Below are the code and all the weights of a small trained network. Each question names an input and a target symbol and asks about switching units off, where a switched-off unit gives its printed mean instead of its output.

import numpy as np


def w(rows, s, z=0):
    codes = np.array(rows[::2]) - 128.0
    scale = np.full(codes.shape[1], s)
    scale[-1] = z or s
    return codes * scale


def norm(h):
    return h / np.sqrt((h * h).mean(-1, keepdims=True) + 1e-5)


def f(y):
    return y / 2 * (1 + np.tanh(0.7978845608 * (y + 0.044715 * y**3)))


def softmax(a):
    e = np.exp(a - a.max(-1, keepdims=True))
    return e / e.sum(-1, keepdims=True)


def log_softmax(a):
    a = a - a.max(-1, keepdims=True)
    return a - np.log(np.exp(a).sum(-1, keepdims=True))


def net(x, mask):
    ids = ['ΘΣαβδλμξω'.index(c) for c in x.split()]
    T = len(ids)
    res = E[ids] + P[:T]
    u = 0
    for l in range(2):
        q, k, v = (norm(res) @ M[l].T for M in (Q, K, V))
        z = softmax(np.where(np.tri(T) > 0, q @ k.T / 2**0.5, -1e9)) @ v
        res = res + np.where(mask[u], z, O[l][:, -1]) @ O[l][:, :-1]
        u += 1
        y = f(norm(res) @ A[l][:, :-1].T + A[l][:, -1])
        res = res + np.where(mask[u : u + 4], y, B[l][:, -1]) @ B[l][:, :-1]
        u += 4
    return log_softmax(norm(res)[-1] @ U[:, :-1].T + U[:, -1])


Q, K, V, O, A, B = {}, {}, {}, {}, {}, {}
E = w([
[111,124,70,153,101,82,88],'Θ',
[130,155,246,183,114,63,134],'Σ',
[127,148,178,139,122,38,108],'α',
[119,141,114,170,137,107,88],'β',
[232,143,145,32,121,127,113],'δ',
[45,193,111,172,132,125,60],'λ',
[48,122,140,133,115,109,175],'μ',
[147,116,162,164,33,128,85],'ξ',
[131,134,145,189,153,214,135],'ω',
],0.011)
P = w([
[236,204,69,211,150,107,234],'0',
[193,138,205,125,194,101,173],'1',
[53,68,128,70,176,99,76],'2',
[114,241,107,131,90,198,93],'3',
[214,134,203,109,208,108,161],'4',
[57,75,137,68,162,99,64],'5',
[111,235,149,92,18,254,138],'6',
],0.0057)
Q[0] = w([
[133,95,70,79,102,146,96],'L0H1',
[254,146,187,98,241,108,128],'L0H1',
],0.0092)
K[0] = w([
[92,194,64,81,231,118,157],'L0H1',
[254,140,147,89,113,150,5],'L0H1',
],0.0063)
V[0] = w([
[148,108,127,146,252,75,105],'L0H1',
[159,172,111,49,191,142,134],'L0H1',
],0.0038)
O[0] = w([
[3,110,191,131,87,196,68,115],'L0H1',
[133,75,215,43,192,111,132,6],'L0H1',
],0.0053,0.0012)
A[0] = w([
[31,51,145,180,90,80,83,132],'L0N1',
[228,186,57,168,80,65,215,127],'L0N2',
[81,7,3,38,111,173,69,94],'L0N3',
[211,106,202,150,167,215,199,3],'L0N4',
],0.0053,0.0035)
B[0] = w([
[195,89,115,105,184,104,171,254],'L0N1',
[172,185,81,254,155,199,50,217],'L0N2',
[162,225,91,218,45,209,191,140],'L0N3',
[103,216,187,91,142,65,162,134],'L0N4',
],0.0072,0.0029)
Q[1] = w([
[152,84,44,171,100,126,107],'L1H1',
[195,220,254,167,183,40,166],'L1H1',
],0.0068)
K[1] = w([
[122,70,57,172,99,133,123],'L1H1',
[235,196,153,2,154,155,101],'L1H1',
],0.0072)
V[1] = w([
[230,153,27,1,97,153,140],'L1H1',
[180,55,86,135,227,130,143],'L1H1',
],0.0041)
O[1] = w([
[120,200,254,145,195,73,100,4],'L1H1',
[221,153,137,32,130,113,107,121],'L1H1',
],0.0048,0.0033)
A[1] = w([
[146,61,201,62,163,61,80,2],'L1N1',
[34,226,237,141,49,168,168,156],'L1N2',
[209,254,155,158,61,191,28,102],'L1N3',
[209,137,192,105,99,152,175,128],'L1N4',
],0.007,0.0039)
B[1] = w([
[125,204,137,151,109,199,132,144],'L1N1',
[172,137,80,57,79,143,85,227],'L1N2',
[131,225,2,185,108,153,253,253],'L1N3',
[25,40,28,194,78,81,90,145],'L1N4',
],0.008,0.0057)
U = w([
[249,57,72,92,188,57,79,98],'Θ',
[161,9,115,186,27,54,70,115],'Σ',
[75,123,243,205,57,118,120,143],'α',
[158,55,169,131,178,254,103,128],'β',
[137,202,206,48,180,63,112,255],'δ',
[9,93,60,145,189,77,23,33],'λ',
[65,48,112,75,153,69,241,128],'μ',
[157,193,48,209,125,121,172,168],'ξ',
[102,147,62,11,37,174,88,64],'ω',
],0.007,0.0022)

Each question gives the input, a string of symbols that net reads in full, and the target symbol t.
The units are the heads (2 rows each of Q, K, V and O) and the neurons (one row each of A and B). Each row of codes is followed by its name. A weight is (code - 128) times the scale printed after its matrix; where a second scale follows, it is the last column's (O, A, B and U).
mask holds one flag per unit, layer by layer, with each layer's heads first. A switched-off unit (its flag False) gives its mean, the last column of its rows in O or B, instead of its output. The means were averaged over made-up inputs and are rounded, as every weight is.
A unit's drop is (log p(t) with every unit on - log p(t) with that unit switched off) / (log p(t) with every unit on - log p(t) with every unit switched off).
The circuit of an input: a set's keep is (log p(t) with only the set's units on - log p(t) with every unit switched off) / (log p(t) with every unit on - log p(t) with every unit switched off). Starting from all 10 units, units are removed one at a time, each time the one whose removal leaves the highest keep (on an exact tie, the one counted first), for as long as the keep stays at least 0.8.
circuit, biggest first: the units of the circuit, biggest drop first
top k neurons: the k neurons with the biggest drops, biggest first
k most important neurons of layer l: the k neurons of layer l with the biggest drops, biggest first
input ω μ δ μ Σ, target δ: circuit, biggest first => L1H1
input Σ λ Σ, target α: circuit, biggest first => L1N1; L1N3
input α μ δ ω λ, target δ: circuit, biggest first => L0N2; L1H1
input ω δ Σ μ β, target δ: circuit, biggest first => L0H1; L1H1
input Θ μ λ μ Σ, target Σ: top 2 neurons => L1N4; L1N3
input λ λ μ ω ω, target ω: 2 most important neurons of layer 1 => L1N2; L1N4
input λ ξ λ δ μ, target δ: top 2 neurons => L1N3; L0N3
input μ μ α μ μ Σ, target α: top 4 neurons => L1N1; L1N3; L0N1; L1N2
input α μ μ μ β, target β: top 2 neurons => L1N3; L1N1
input μ μ λ Σ λ, target λ: 3 most important neurons of layer 1 => L1N3; L1N2; L1N1
input δ δ ξ μ ω μ, target μ: 3 most important neurons of layer 0 => L0N1; L0N2; L0N3
input ω μ μ λ λ, target λ: circuit, biggest first => L0N2; L1N3; L0N3; L1H1
input λ μ ω μ α, target α: top 4 neurons => L1N1; L1N3; L1N2; L1N4
input ω Σ α μ μ, target μ: circuit, biggest first => L1N3
input λ μ δ μ, target ω: 2 most important neurons of layer 1 => L1N3; L1N2
input ξ β ω, target β: 3 most important neurons of layer 1 => L1N3; L1N4; L1N2
input μ Θ α, target δ: 3 most important neurons of layer 1 => L1N1; L1N3; L1N2
input δ ω μ μ α Σ Σ, target ω: top 2 neurons => L1N2; L0N2
input δ δ μ μ λ, target δ: top 2 neurons => L0N2; L1N3
input α ξ λ μ μ λ δ, target ξ: circuit, biggest first => L1N3
input μ ξ δ α ξ β, target Θ: top 4 neurons => L0N1; L1N3; L0N2; L0N3
